Below are the code and all the weights of a small trained network. Each question names an input and a class and asks about switching units off, where a switched-off unit gives its printed mean instead of its output.

import numpy as np


def w(rows, s, z=0):
    codes = np.array(rows[::2]) - 128.0
    scale = np.full(codes.shape[1], s)
    scale[-1] = z or s
    return codes * scale


def norm(h):
    return h / np.sqrt((h * h).mean(-1, keepdims=True) + 1e-5)


def f(y):
    return np.maximum(y, 0)


def log_softmax(a):
    a = a - a.max(-1, keepdims=True)
    return a - np.log(np.exp(a).sum(-1, keepdims=True))


def net(x, mask):
    res = np.array(x, float).reshape(1, 2) / 4 @ E
    u = 0
    for l in range(4):
        y = f(norm(res) @ A[l][:, :-1].T + A[l][:, -1])
        res = res + np.where(mask[u : u + 10], y, B[l][:, -1]) @ B[l][:, :-1]
        u += 10
    return log_softmax(norm(res)[-1] @ U[:, :-1].T + U[:, -1])


A, B = {}, {}
E = w([
[135,195,210,58,253],'x0',
[52,69,138,152,222],'x1',
],0.0073)
A[0] = w([
[153,125,153,120,230,214],'L0N0',
[127,107,134,126,121,79],'L0N1',
[116,105,120,107,189,101],'L0N2',
[194,211,152,92,127,68],'L0N3',
[153,110,144,135,136,42],'L0N4',
[103,84,176,135,212,74],'L0N5',
[108,149,133,114,246,33],'L0N6',
[118,106,129,142,122,6],'L0N7',
[145,186,175,95,145,51],'L0N8',
[98,164,140,124,127,113],'L0N9',
],0.013,0.0018)
B[0] = w([
[70,167,237,157,178,253],'L0N0',
[110,115,146,141,121,136],'L0N1',
[139,159,105,139,183,192],'L0N2',
[107,181,76,65,91,235],'L0N3',
[118,130,127,124,101,128],'L0N4',
[113,179,65,130,190,235],'L0N5',
[77,88,253,71,172,255],'L0N6',
[162,72,99,107,87,143],'L0N7',
[157,55,51,157,164,215],'L0N8',
[107,136,137,160,75,150],'L0N9',
],0.02,0.0084)
A[1] = w([
[168,67,246,230,78,124],'L1N0',
[153,127,64,237,161,105],'L1N1',
[151,142,89,154,162,3],'L1N2',
[93,109,189,227,133,61],'L1N3',
[186,243,248,108,53,46],'L1N4',
[108,60,180,84,42,127],'L1N5',
[240,148,66,125,211,98],'L1N6',
[62,151,188,141,70,119],'L1N7',
[141,68,170,110,42,132],'L1N8',
[138,74,213,145,85,133],'L1N9',
],0.012,0.0036)
B[1] = w([
[255,97,169,154,213,194],'L1N0',
[192,129,80,165,190,226],'L1N1',
[180,154,139,141,153,140],'L1N2',
[109,189,106,70,101,195],'L1N3',
[10,191,138,220,152,163],'L1N4',
[126,137,181,107,35,234],'L1N5',
[117,57,108,141,46,177],'L1N6',
[143,159,96,47,124,191],'L1N7',
[119,120,193,83,64,255],'L1N8',
[200,137,143,98,144,167],'L1N9',
],0.017,0.0039)
A[2] = w([
[67,73,124,178,162,72],'L2N0',
[42,146,178,184,130,64],'L2N1',
[175,221,153,185,123,114],'L2N2',
[215,69,190,105,83,138],'L2N3',
[183,140,53,172,122,118],'L2N4',
[63,106,201,138,195,32],'L2N5',
[196,86,86,173,181,157],'L2N6',
[235,54,200,92,115,4],'L2N7',
[167,245,223,113,154,141],'L2N8',
[55,110,232,97,230,142],'L2N9',
],0.012,0.0032)
B[2] = w([
[212,180,68,56,184,146],'L2N0',
[155,167,97,8,69,168],'L2N1',
[91,97,148,234,97,140],'L2N2',
[219,186,199,119,161,187],'L2N3',
[194,71,131,29,156,153],'L2N4',
[132,97,180,6,56,198],'L2N5',
[49,240,86,205,192,152],'L2N6',
[210,132,222,207,92,181],'L2N7',
[77,90,26,200,135,206],'L2N8',
[49,74,183,58,141,253],'L2N9',
],0.015,0.014)
A[3] = w([
[29,85,241,72,177,109],'L3N0',
[78,82,175,94,155,110],'L3N1',
[73,91,147,128,78,17],'L3N2',
[73,144,115,176,109,128],'L3N3',
[92,140,111,95,145,53],'L3N4',
[116,112,197,131,184,160],'L3N5',
[105,76,132,126,157,240],'L3N6',
[72,72,102,140,160,2],'L3N7',
[215,3,136,184,97,100],'L3N8',
[212,116,199,144,155,149],'L3N9',
],0.017,0.0019)
B[3] = w([
[42,210,211,3,190,254],'L3N0',
[105,185,179,111,142,194],'L3N1',
[104,162,108,217,80,150],'L3N2',
[86,73,193,153,87,136],'L3N3',
[190,75,129,146,83,167],'L3N4',
[114,197,84,90,50,181],'L3N5',
[107,140,130,140,178,159],'L3N6',
[127,104,170,153,194,151],'L3N7',
[225,216,152,157,215,162],'L3N8',
[206,124,192,163,82,177],'L3N9',
],0.021,0.02)
U = w([
[72,76,120,210,142,3],'0',
[110,60,123,163,126,2],'1',
[153,116,36,70,51,140],'2',
[121,80,113,142,113,18],'3',
[72,128,125,186,6,102],'4',
[202,158,180,168,88,202],'5',
[69,165,175,65,136,190],'6',
[143,126,48,165,196,102],'7',
],0.02,0.0078)

Each question gives the input, the list of numbers given to net, and the class t.
The units are the neurons (one row each of A and B). Each row of codes is followed by its name. A weight is (code - 128) times the scale printed after its matrix; where a second scale follows, it is the last column's (A, B and U).
mask holds one flag per neuron, layer by layer. A switched-off neuron (its flag False) gives its mean, the last column of its row in B, instead of its output. The means were averaged over made-up inputs and are rounded, as every weight is.
A unit's drop is (log p(t) with every unit on - log p(t) with that unit switched off) / (log p(t) with every unit on - log p(t) with every unit switched off).
unit that matters most: the unit with the biggest drop
top k neurons: the k neurons with the biggest drops, biggest first
k most important neurons of layer l: the k neurons of layer l with the biggest drops, biggest first
drop of u: that unit's drop, to one decimal
input [-6,0], class 5: top 2 neurons => L0N5, L0N3
input [-5,8], class 7: top 3 neurons => L0N6, L0N0, L3N0
input [1,-4], class 2: unit that matters most => L0N3
input [2,-4], class 2: top 2 neurons => L0N3, L3N0
input [-4,5], class 7: top 2 neurons => L0N6, L0N0
input [-3,-1], class 5: 3 most important neurons of layer 0 => L0N5, L0N0, L0N2
input [-1,-7], class 4: top 2 neurons => L0N8, L0N5
input [0,-1], class 2: top 4 neurons => L0N6, L2N9, L0N0, L3N0
input [-3,4], class 7: top 4 neurons => L0N6, L0N0, L3N0, L2N6
input [-1,-3], class 4: top 3 neurons => L0N8, L0N5, L0N6
input [0,-7], class 2: top 4 neurons => L0N0, L0N6, L3N0, L0N3
input [5,-8], class 2: top 3 neurons => L0N3, L0N8, L3N0
input [-3,-2], class 5: top 4 neurons => L0N5, L0N0, L0N3, L0N2
input [7,-8], class 2: top 3 neurons => L0N6, L0N3, L2N9
input [-7,-3], class 5: 2 most important neurons of layer 0 => L0N5, L0N3
input [-2,-5], class 4: unit that matters most => L0N8
input [0,-5], class 2: 2 most important neurons of layer 0 => L0N0, L0N6
input [0,-6], class 2: 3 most important neurons of layer 0 => L0N0, L0N6, L0N3
input [5,-6], class 2: 3 most important neurons of layer 0 => L0N6, L0N3, L0N8
input [-2,4], class 7: top 2 neurons => L0N6, L0N0
input [2,-5], class 2: drop of L3N0 => 0.2
input [-8,5], class 5: drop of L0N5 => 1.2
input [-5,-7], class 4: drop of L2N9 => 0.2
